Here is a tiny trained network, its code and every weight. The questions are about switching its units off for an input and a target symbol, where a switched-off unit gives its printed mean instead of its output.

import numpy as np


def w(rows, s, z=0):
    codes = np.array(rows[::2]) - 128.0
    scale = np.full(codes.shape[1], s)
    scale[-1] = z or s
    return codes * scale


def norm(h):
    return h / np.sqrt((h * h).mean(-1, keepdims=True) + 1e-5)


def f(y):
    return y / 2 * (1 + np.tanh(0.7978845608 * (y + 0.044715 * y**3)))


def softmax(a):
    e = np.exp(a - a.max(-1, keepdims=True))
    return e / e.sum(-1, keepdims=True)


def log_softmax(a):
    a = a - a.max(-1, keepdims=True)
    return a - np.log(np.exp(a).sum(-1, keepdims=True))


def net(x, mask):
    ids = ['γδηξσψω'.index(c) for c in x.split()]
    T = len(ids)
    res = E[ids] + P[:T]
    r = norm(res)
    for j in range(2):
        rows = slice(3 * j, 3 * j + 3)
        q, k, v = (r @ M[0][rows].T for M in (Q, K, V))
        z = softmax(np.where(np.tri(T) > 0, q @ k.T / 3**0.5, -1e9)) @ v
        o = O[0][rows]
        res = res + np.where(mask[j], z, o[:, -1]) @ o[:, :-1]
    y = f(norm(res) @ A[0][:, :-1].T + A[0][:, -1])
    res = res + np.where(mask[2:10], y, B[0][:, -1]) @ B[0][:, :-1]
    return log_softmax(norm(res)[-1] @ U[:, :-1].T + U[:, -1])


Q, K, V, O, A, B = {}, {}, {}, {}, {}, {}
E = w([
[91,141,168,145,153],'γ',
[45,154,187,205,170],'δ',
[110,204,142,135,65],'η',
[2,191,102,128,61],'ξ',
[171,109,183,73,119],'σ',
[146,59,208,90,167],'ψ',
[69,128,171,160,136],'ω',
],0.017)
P = w([
[182,129,113,167,136],'0',
[105,138,141,115,126],'1',
[48,95,99,153,16],'2',
[126,138,97,132,140],'3',
[103,139,154,110,117],'4',
[77,87,128,152,21],'5',
[125,135,96,131,141],'6',
[108,137,166,111,109],'7',
[90,85,149,156,14],'8',
[125,133,97,130,142],'9',
[122,136,174,118,103],'10',
[101,83,178,166,5],'11',
[124,131,97,130,142],'12',
[108,145,170,110,112],'13',
],0.03)
Q[0] = w([
[134,48,48,206,69],'h0',
[61,100,230,126,87],'h0',
[136,109,11,93,218],'h0',
[116,160,212,105,113],'h1',
[61,165,157,3,189],'h1',
[166,164,141,75,166],'h1',
],0.029)
K[0] = w([
[27,111,159,119,61],'h0',
[154,123,212,166,127],'h0',
[69,88,32,85,170],'h0',
[190,101,111,194,102],'h1',
[151,79,4,153,173],'h1',
[175,126,80,108,190],'h1',
],0.03)
V[0] = w([
[192,175,209,96,183],'h0',
[64,175,195,130,254],'h0',
[142,249,113,89,145],'h0',
[142,97,182,87,148],'h1',
[178,147,178,72,217],'h1',
[57,155,212,144,157],'h1',
],0.026)
O[0] = w([
[166,198,254,210,161,232],'h0',
[231,73,240,122,155,245],'h0',
[246,178,157,99,114,119],'h0',
[190,102,158,101,108,103],'h1',
[202,170,84,44,25,49],'h1',
[193,139,95,200,108,206],'h1',
],0.019,0.012)
A[0] = w([
[187,74,96,116,80,231],'n0',
[200,210,14,178,160,12],'n1',
[18,114,86,61,70,179],'n2',
[3,78,151,134,123,145],'n3',
[224,201,38,148,212,57],'n4',
[211,136,126,176,149,117],'n5',
[176,71,131,201,163,88],'n6',
[84,21,145,175,35,1],'n7',
],0.031,0.0042)
B[0] = w([
[91,150,155,170,131,165],'n0',
[211,147,62,185,47,158],'n1',
[188,57,89,74,252,168],'n2',
[56,78,118,154,46,218],'n3',
[86,171,127,37,203,162],'n4',
[116,54,122,154,116,237],'n5',
[118,219,68,76,126,254],'n6',
[125,104,201,24,133,162],'n7',
],0.047,0.019)
U = w([
[167,154,212,89,251,134],'γ',
[67,215,177,245,201,111],'δ',
[209,172,54,169,64,187],'η',
[172,2,97,148,151,214],'ξ',
[177,217,226,51,10,4],'σ',
[243,56,196,254,110,214],'ψ',
[60,127,162,68,20,87],'ω',
],0.0073,0.0026)

Each question gives the input, a string of symbols that net reads in full, and the target symbol t.
The units are the heads (3 rows each of Q, K, V and O) and the neurons (one row each of A and B). Each row of codes is followed by its name. A weight is (code - 128) times the scale printed after its matrix; where a second scale follows, it is the last column's (O, A, B and U).
mask holds one flag per unit, heads first, then neurons. A switched-off unit (its flag False) gives its mean, the last column of its rows in O or B, instead of its output. The means were averaged over made-up inputs and are rounded, as every weight is.
A unit's drop is (log p(t) with every unit on - log p(t) with that unit switched off) / (log p(t) with every unit on - log p(t) with every unit switched off).
The circuit of an input: a set's keep is (log p(t) with only the set's units on - log p(t) with every unit switched off) / (log p(t) with every unit on - log p(t) with every unit switched off). Starting from all 10 units, units are removed one at a time, each time the one whose removal leaves the highest keep (on an exact tie, the one counted first), for as long as the keep stays at least 0.8.
units of the circuit, in order: the units of the circuit, biggest drop first
unit that matters most: the unit with the biggest drop
top k neurons: the k neurons with the biggest drops, biggest first
heads that matter: for each layer, one digit per head in row order, 1 if its drop is at least 0.15 and else 0, layers parted by /
input η δ η, target γ: top neuron : [n3]
input ψ ω γ σ ω η γ, target γ: heads that matter : 11
input δ η η η ξ, target η: top 2 neurons : [n6; n3]
input ψ ψ η δ ξ σ, target ξ: units of the circuit, in order : [h0; n2]
input γ ξ η ξ η η η σ ω γ γ, target ψ: heads that matter : 01
input σ η δ, target η: heads that matter : 10
input σ η ψ γ σ, target γ: heads that matter : 11
input ω σ σ, target δ: units of the circuit, in order : [h0; h1]
input ω η γ, target η: units of the circuit, in order : [h0; h1]
input γ γ η ξ σ η δ ω η η ξ, target ψ: heads that matter : 01
input σ γ σ ω ω η δ δ, target γ: heads that matter : 11
input σ γ ω η σ δ σ δ σ σ, target σ: heads that matter : 01
input σ γ η, target ψ: heads that matter : 10
input η ω η η η η γ γ δ ξ ξ ω δ η, target ξ: units of the circuit, in order : [h1; n2; h0; n6]
input σ ω ψ η η γ γ ψ, target γ: unit that matters most : h1
input η σ ω σ ξ ξ ψ ψ η ω η ω ξ γ, target ξ: heads that matter : 11
input δ γ σ ψ ψ γ ψ ω η ψ ω ω ψ ω, target η: heads that matter : 01
input γ σ γ ψ γ σ ω ψ ξ ξ ω γ, target σ: units of the circuit, in order : [n6; n2; n3; h0]
input ξ ω σ σ ψ ψ σ γ γ, target ψ: heads that matter : 10
input η δ ξ δ σ γ γ γ η η σ, target ξ: heads that matter : 11
input ξ γ ξ η γ ξ, target ψ: units of the circuit, in order : [h0]
input ψ η ψ ψ γ ψ ω ψ η δ δ σ, target γ: top 3 neurons : [n3; n6; n1]
input γ σ σ δ σ, target ψ: units of the circuit, in order : [n6; h1; n4]
input γ ω ψ ξ δ γ η δ, target ψ: top 2 neurons : [n6; n4]
